-2	-1	-8	-11	-2	5	6	-6	0	-4	-13	-12	-1	2	3	-6
1	-2	12	-9	3	-1	11	-5	2	6	2	-18	-9	11	0	-1
1	-4	3	17	5	-12	8	-1	-2	-5	5	-1	-5	-7	0	6
3	1	-18	-3	7	11	0	-7	1	0	-23	4	-6	5	0	-6
5	7	-8	0	6	0	-5	8	2	3	0	-28	11	-5	3	-4
-3	4	-4	-11	-4	10	-12	2	-4	0	-4	13	-6	7	5	-11
|
1	-2	12	-9	3	-1	11	-5	2	6	2	-18	-9	11	0	-1
3	1	-18	-3	7	11	0	-7	1	0	-23	4	-6	5	0	-6
-3	4	-4	-11	-4	10	-12	2	-4	0	-4	13	-6	7	5	-11

-34	10	-10	30
15	-25	-32	13
31	-18	-26	-12
|
15	-25	-32	13

6	5	9	0	22	-3	8	-7	-3	-5	-11
-35	6	3	-6	-5	4	1	2	29	5	18
14	-24	10	-11	-5	-1	-18	16	-9	20	10
-12	-13	-24	-10	8	0	9	-5	-20	3	9
9	-13	4	-5	10	4	-2	-11	-18	-3	-6
7	7	-5	-1	-28	30	-11	-4	5	9	5
-4	-2	-25	-7	-4	11	25	-18	-13	-11	-19
15	2	2	-9	-3	3	-9	-15	-14	-7	-6
|
-35	6	3	-6	-5	4	1	2	29	5	18
-12	-13	-24	-10	8	0	9	-5	-20	3	9
7	7	-5	-1	-28	30	-11	-4	5	9	5
15	2	2	-9	-3	3	-9	-15	-14	-7	-6

16	-2	13	17
7	1	-6	5
0	-2	-4	11
-14	1	-8	-13
36	1	2	22
-6	-1	-6	9
16	-2	8	22
-8	-2	-3	9
1	-2	2	9
-14	-1	-7	2
|
7	1	-6	5
-14	1	-8	-13
-6	-1	-6	9
-8	-2	-3	9
-14	-1	-7	2

-1	-3	5	-13	2	1	-3	12	5	-11	5	1	3	7
-9	-6	-3	-10	5	34	4	1	-2	-7	1	-2	10	-7
3	-3	1	2	0	24	0	-2	2	-4	4	-1	-1	-3
-8	16	3	-1	23	-17	18	-17	0	5	1	-2	-10	-11
-10	-3	5	-3	-18	32	-10	13	2	-8	-4	7	6	-5
|
-9	-6	-3	-10	5	34	4	1	-2	-7	1	-2	10	-7
-8	16	3	-1	23	-17	18	-17	0	5	1	-2	-10	-11

-1	5	6	-2	-1	0	1	-1	10	-5	3
1	-1	-6	1	3	6	-5	-1	3	-7	-11
-7	1	-5	3	1	11	-15	4	-3	-10	-29
1	3	16	9	-17	13	-2	-1	-10	10	-17
-2	-6	0	5	5	-3	-4	0	-2	-7	15
|
1	-1	-6	1	3	6	-5	-1	3	-7	-11
1	3	16	9	-17	13	-2	-1	-10	10	-17

-27	7	11
7	1	-26
14	7	-8
-8	8	-15
4	-3	-22
-9	3	-5
19	-10	32
20	3	-4
-17	-9	5
|
7	1	-26
-8	8	-15
-9	3	-5
20	3	-4

3	11	19	-8	13	13
-8	19	8	-3	5	-9
-18	16	7	0	30	10
|
-8	19	8	-3	5	-9
---
4	-4	10	-28
-12	13	-3	7
-17	22	-1	8
-3	2	-3	2
|
2	-3	2	-3
8	-1	22	-17
7	-3	13	-12
-28	10	-4	4

-9	-15	37	12
-22	-11	-37	-8
13	13	32	34
26	28	-14	-32
|
-32	-14	28	26
34	32	13	13
-8	-37	-11	-22
12	37	-15	-9

0	29	-33	24	19
36	13	7	10	-12
16	-13	2	2	5
33	-4	-36	-29	-4
20	29	-23	23	25
9	28	-36	-1	-23
|
-23	-1	-36	28	9
25	23	-23	29	20
-4	-29	-36	-4	33
5	2	2	-13	16
-12	10	7	13	36
19	24	-33	29	0

-5	23	19	30
-31	-19	-3	-23
-31	-29	1	-5
-14	-14	-38	6
-1	-24	-31	-17
-27	-30	13	3
-20	21	3	32
24	27	19	11
-23	8	-27	23
|
23	-27	8	-23
11	19	27	24
32	3	21	-20
3	13	-30	-27
-17	-31	-24	-1
6	-38	-14	-14
-5	1	-29	-31
-23	-3	-19	-31
30	19	23	-5

-1	-4	-3	-1	-1	-6	-1
9	5	-3	0	-4	1	4
6	3	-17	-10	-5	-5	-2
-1	2	-26	-1	0	13	0
11	2	2	13	2	2	12
1	13	3	-4	-3	20	0
2	2	7	1	-1	0	1
2	-2	2	14	5	5	8
2	-2	3	4	2	-4	3
-6	10	-3	2	1	28	0
16	4	5	19	2	2	19
-3	-5	-14	-2	1	-5	-3
|
-3	-5	1	-2	-14	-5	-3
19	2	2	19	5	4	16
0	28	1	2	-3	10	-6
3	-4	2	4	3	-2	2
8	5	5	14	2	-2	2
1	0	-1	1	7	2	2
0	20	-3	-4	3	13	1
12	2	2	13	2	2	11
0	13	0	-1	-26	2	-1
-2	-5	-5	-10	-17	3	6
4	1	-4	0	-3	5	9
-1	-6	-1	-1	-3	-4	-1

-26	-8	-13
-36	-12	-16
-20	-5	-12
-26	-8	-13
|
-13	-8	-26
-12	-5	-20
-16	-12	-36
-13	-8	-26

12	-15
15	19
-25	-9
16	27
6	16
-15	5
-16	6
10	-17
-10	4
|
4	-10
-17	10
6	-16
5	-15
16	6
27	16
-9	-25
19	15
-15	12

28	-4	5	2	-7	-3	-3	5	-6	-5	8	6	-2	3	-4
14	1	-4	-4	1	-2	2	5	0	1	1	0	-3	-5	0
|
0	-5	-3	0	1	1	0	5	2	-2	1	-4	-4	1	14
-4	3	-2	6	8	-5	-6	5	-3	-3	-7	2	5	-4	28

4	20	3	-6
-3	-26	0	32
0	3	1	10
20	-26	10	9
|
9	10	-26	20
10	1	3	0
32	0	-26	-3
-6	3	20	4
---
-16	21	-13	-10	-12	-19	-15
11	10	19	12	-8	15	-11
-9	17	-14	-10	-19	-13	-19
-20	-32	13	6	18	4	2
12	7	18	15	-7	16	-13
-15	-22	16	-1	36	-3	4
-25	3	-20	-12	10	-17	3
32	2	-14	-5	-36	11	-8
|
-16	21	-13	-10	-12	-19	-15
-9	17	-14	-10	-19	-13	-19
11	10	19	12	-8	15	-11
12	7	18	15	-7	16	-13
-25	3	-20	-12	10	-17	3
32	2	-14	-5	-36	11	-8
-15	-22	16	-1	36	-3	4
-20	-32	13	6	18	4	2

8	-24	23	26	-9	-9	-27	-16	13	-4	20	17
-23	16	-10	-12	15	9	32	3	-8	19	-3	-23
-23	19	-14	-19	20	11	34	12	-12	12	-10	-25
-20	21	-18	-23	15	10	34	16	-15	11	-15	-26
-1	18	-23	-20	-5	2	20	10	-9	7	-20	-12
13	-28	15	25	-22	-18	-30	-9	15	-2	10	17
13	1	33	15	32	26	-24	-26	0	-28	37	27
|
-20	21	-18	-23	15	10	34	16	-15	11	-15	-26
-23	19	-14	-19	20	11	34	12	-12	12	-10	-25
-1	18	-23	-20	-5	2	20	10	-9	7	-20	-12
-23	16	-10	-12	15	9	32	3	-8	19	-3	-23
13	1	33	15	32	26	-24	-26	0	-28	37	27
8	-24	23	26	-9	-9	-27	-16	13	-4	20	17
13	-28	15	25	-22	-18	-30	-9	15	-2	10	17

-15	-2	5	-9	11
-35	-9	5	-29	22
-24	-8	2	-20	13
12	-15	-21	-15	21
-3	1	5	0	2
14	-6	-10	1	15
|
-3	1	5	0	2
-15	-2	5	-9	11
14	-6	-10	1	15
-24	-8	2	-20	13
-35	-9	5	-29	22
12	-15	-21	-15	21

30	-7	4	27	7	3	9
-26	3	-5	-24	-8	-2	-9
|
-26	3	-5	-24	-8	-2	-9
30	-7	4	27	7	3	9

5	5	11	12	14	7	11	6	-14	1	-10
7	8	14	16	7	6	14	8	-6	0	-5
11	6	24	27	4	10	23	14	18	0	8
-2	2	-2	-1	10	0	-1	-1	0	0	0
|
7	8	14	16	7	6	14	8	-6	0	-5
11	6	24	27	4	10	23	14	18	0	8
5	5	11	12	14	7	11	6	-14	1	-10
-2	2	-2	-1	10	0	-1	-1	0	0	0

11	-2	6	1	-10	-5	-8	6	3	-2	-6	0	0	2	-2
-6	-13	-14	20	0	17	-10	-14	-8	-2	9	-15	-1	-13	3
4	-9	-5	13	-10	-7	-14	3	8	-4	10	-8	22	0	0
-2	3	1	13	0	10	-5	-17	19	-2	3	-10	11	-9	-11
-13	17	7	20	-8	32	-8	-16	17	-3	1	9	4	5	-13
|
-13	17	7	20	-8	32	-8	-16	17	-3	1	9	4	5	-13
-2	3	1	13	0	10	-5	-17	19	-2	3	-10	11	-9	-11
11	-2	6	1	-10	-5	-8	6	3	-2	-6	0	0	2	-2
4	-9	-5	13	-10	-7	-14	3	8	-4	10	-8	22	0	0
-6	-13	-14	20	0	17	-10	-14	-8	-2	9	-15	-1	-13	3

20	-8	-7	7	7	8	-14
2	8	37	-8	-32	8	-12
13	2	-2	8	-3	2	-7
-1	-18	-7	-4	-7	-12	-17
|
2	8	37	-8	-32	8	-12
13	2	-2	8	-3	2	-7
20	-8	-7	7	7	8	-14
-1	-18	-7	-4	-7	-12	-17
